Here is a tiny trained network, its code and every weight. The questions are about switching its units off for an input and a class, where a switched-off unit gives its printed mean instead of its output.

import numpy as np


def w(rows, s, z=0):
    codes = np.array(rows[::2]) - 128.0
    scale = np.full(codes.shape[1], s)
    scale[-1] = z or s
    return codes * scale


def f(y):
    return y / 2 * (1 + np.tanh(0.7978845608 * (y + 0.044715 * y**3)))


def log_softmax(a):
    a = a - a.max(-1, keepdims=True)
    return a - np.log(np.exp(a).sum(-1, keepdims=True))


def net(x, mask):
    res = np.array(x, float).reshape(1, 7) / 4 @ E
    y = f(res @ A[0][:, :-1].T + A[0][:, -1])
    res = res + np.where(mask, y, B[0][:, -1]) @ B[0][:, :-1]
    return log_softmax(res[-1] @ U[:, :-1].T + U[:, -1])


A, B = {}, {}
E = w([
[128,126,133,128,131],'x0',
[127,132,124,126,125],'x1',
[87,212,150,189,183],'x2',
[125,127,129,124,131],'x3',
[123,129,125,122,127],'x4',
[41,63,89,180,98],'x5',
[158,106,51,130,251],'x6',
],0.015)
A[0] = w([
[107,58,98,153,124,165],'n1',
[136,91,177,159,145,146],'n2',
[109,125,160,129,57,181],'n3',
[104,122,186,118,96,166],'n4',
[147,239,131,104,138,89],'n5',
[152,154,112,130,186,39],'n6',
[102,123,182,129,42,181],'n7',
[141,108,91,137,121,69],'n8',
[224,130,148,54,164,38],'n9',
[118,104,159,133,127,100],'n10',
[115,119,123,101,190,204],'n11',
[170,152,116,78,146,174],'n12',
[91,90,191,128,49,78],'n13',
[145,196,189,136,97,150],'n14',
[116,163,118,179,186,108],'n15',
[193,72,149,30,75,66],'n16',
[67,167,136,197,188,4],'n17',
[144,56,86,152,140,77],'n18',
[125,137,111,94,116,89],'n19',
[112,92,154,111,151,141],'n20',
[128,147,104,137,177,124],'n21',
[73,116,152,160,125,29],'n22',
[253,154,129,100,136,63],'n23',
[24,119,96,195,96,25],'n24',
[107,137,107,124,101,123],'n25',
[166,116,138,102,97,38],'n26',
[135,197,158,168,86,136],'n27',
[121,37,56,105,142,98],'n28',
[155,165,165,140,126,115],'n29',
[121,209,202,140,100,140],'n30',
[103,74,201,133,51,39],'n31',
],0.015)
B[0] = w([
[102,135,124,65,84,221],'n1',
[127,145,134,128,127,142],'n2',
[156,134,141,181,150,226],'n3',
[124,119,134,143,156,199],'n4',
[97,70,180,126,173,188],'n5',
[137,132,161,170,181,161],'n6',
[185,156,134,153,163,249],'n7',
[106,107,140,123,147,134],'n8',
[149,164,54,117,73,192],'n9',
[146,133,129,120,134,129],'n10',
[152,155,98,118,107,222],'n11',
[149,138,153,171,170,199],'n12',
[166,168,73,98,94,209],'n13',
[81,66,169,113,130,206],'n14',
[171,152,138,149,144,196],'n15',
[196,131,169,201,178,204],'n16',
[197,202,4,110,59,183],'n17',
[58,109,147,83,100,177],'n18',
[138,132,141,113,134,125],'n19',
[114,141,134,127,118,143],'n20',
[162,127,170,150,111,182],'n21',
[143,132,151,133,179,148],'n22',
[162,184,75,123,82,196],'n23',
[225,140,153,185,186,212],'n24',
[136,146,119,142,125,144],'n25',
[104,111,162,148,192,140],'n26',
[110,67,161,112,129,195],'n27',
[80,124,150,49,88,216],'n28',
[89,113,150,146,149,158],'n29',
[66,81,174,114,135,216],'n30',
[145,153,54,84,65,195],'n31',
],0.013,0.017)
U = w([
[161,151,131,188,220,58],'0',
[151,173,35,133,62,254],'1',
[3,93,134,106,119,67],'2',
],0.015,0.0047)

Each question gives the input, the list of numbers given to net, and the class t.
The units are the neurons (one row each of A and B). Each row of codes is followed by its name. A weight is (code - 128) times the scale printed after its matrix; where a second scale follows, it is the last column's (A, B and U).
mask holds one flag per neuron, in row order. A switched-off neuron (its flag False) gives its mean, the last column of its row in B, instead of its output. The means were averaged over made-up inputs and are rounded, as every weight is.
A unit's drop is (log p(t) with every unit on - log p(t) with that unit switched off) / (log p(t) with every unit on - log p(t) with every unit switched off).
The circuit of an input: a set's keep is (log p(t) with only the set's units on - log p(t) with every unit switched off) / (log p(t) with every unit on - log p(t) with every unit switched off). Starting from the 12 units with the biggest drops (on a tie, the unit counted first), units are removed one at a time, each time the one whose removal leaves the highest keep (on an exact tie, the one counted first), for as long as the keep stays at least 0.8.
units of the circuit, in order: the units of the circuit, biggest drop first
unit that matters most: the unit with the biggest drop
top k neurons: the k neurons with the biggest drops, biggest first
drop of u: that unit's drop, to one decimal
input [-2,-6,-1,-6,7,-3,-8], class 0: unit that matters most : n7
input [4,2,3,-7,-4,1,1], class 1: top 3 neurons : n24; n16; n7
input [-7,4,-7,2,6,1,1], class 2: top 3 neurons : n28; n17; n24
input [-7,-7,2,-2,1,-8,-7], class 2: top 2 neurons : n30; n14
input [2,2,1,1,5,-2,-2], class 2: top 2 neurons : n24; n16
input [0,3,0,-3,3,-1,-8], class 0: top 2 neurons : n7; n3
input [0,-1,2,3,4,-1,-2], class 2: top 2 neurons : n24; n16
input [-3,-7,0,4,2,-6,8], class 1: top 2 neurons : n9; n23
input [-3,2,6,-8,-6,7,1], class 1: top 2 neurons : n17; n16
input [-7,8,0,1,-4,7,1], class 2: top 2 neurons : n17; n23
input [-3,-6,-2,8,4,-5,7], class 1: drop of n9 : 0.3
input [-7,-6,-6,0,6,-6,5], class 1: drop of n25 : 0.0
input [-1,-2,-5,-4,4,-6,-5], class 0: drop of n16 : 0.1
input [-2,-3,8,0,-5,7,5], class 1: units of the circuit, in order : n17
input [7,-3,-8,6,6,-4,-8], class 0: drop of n16 : 1.3
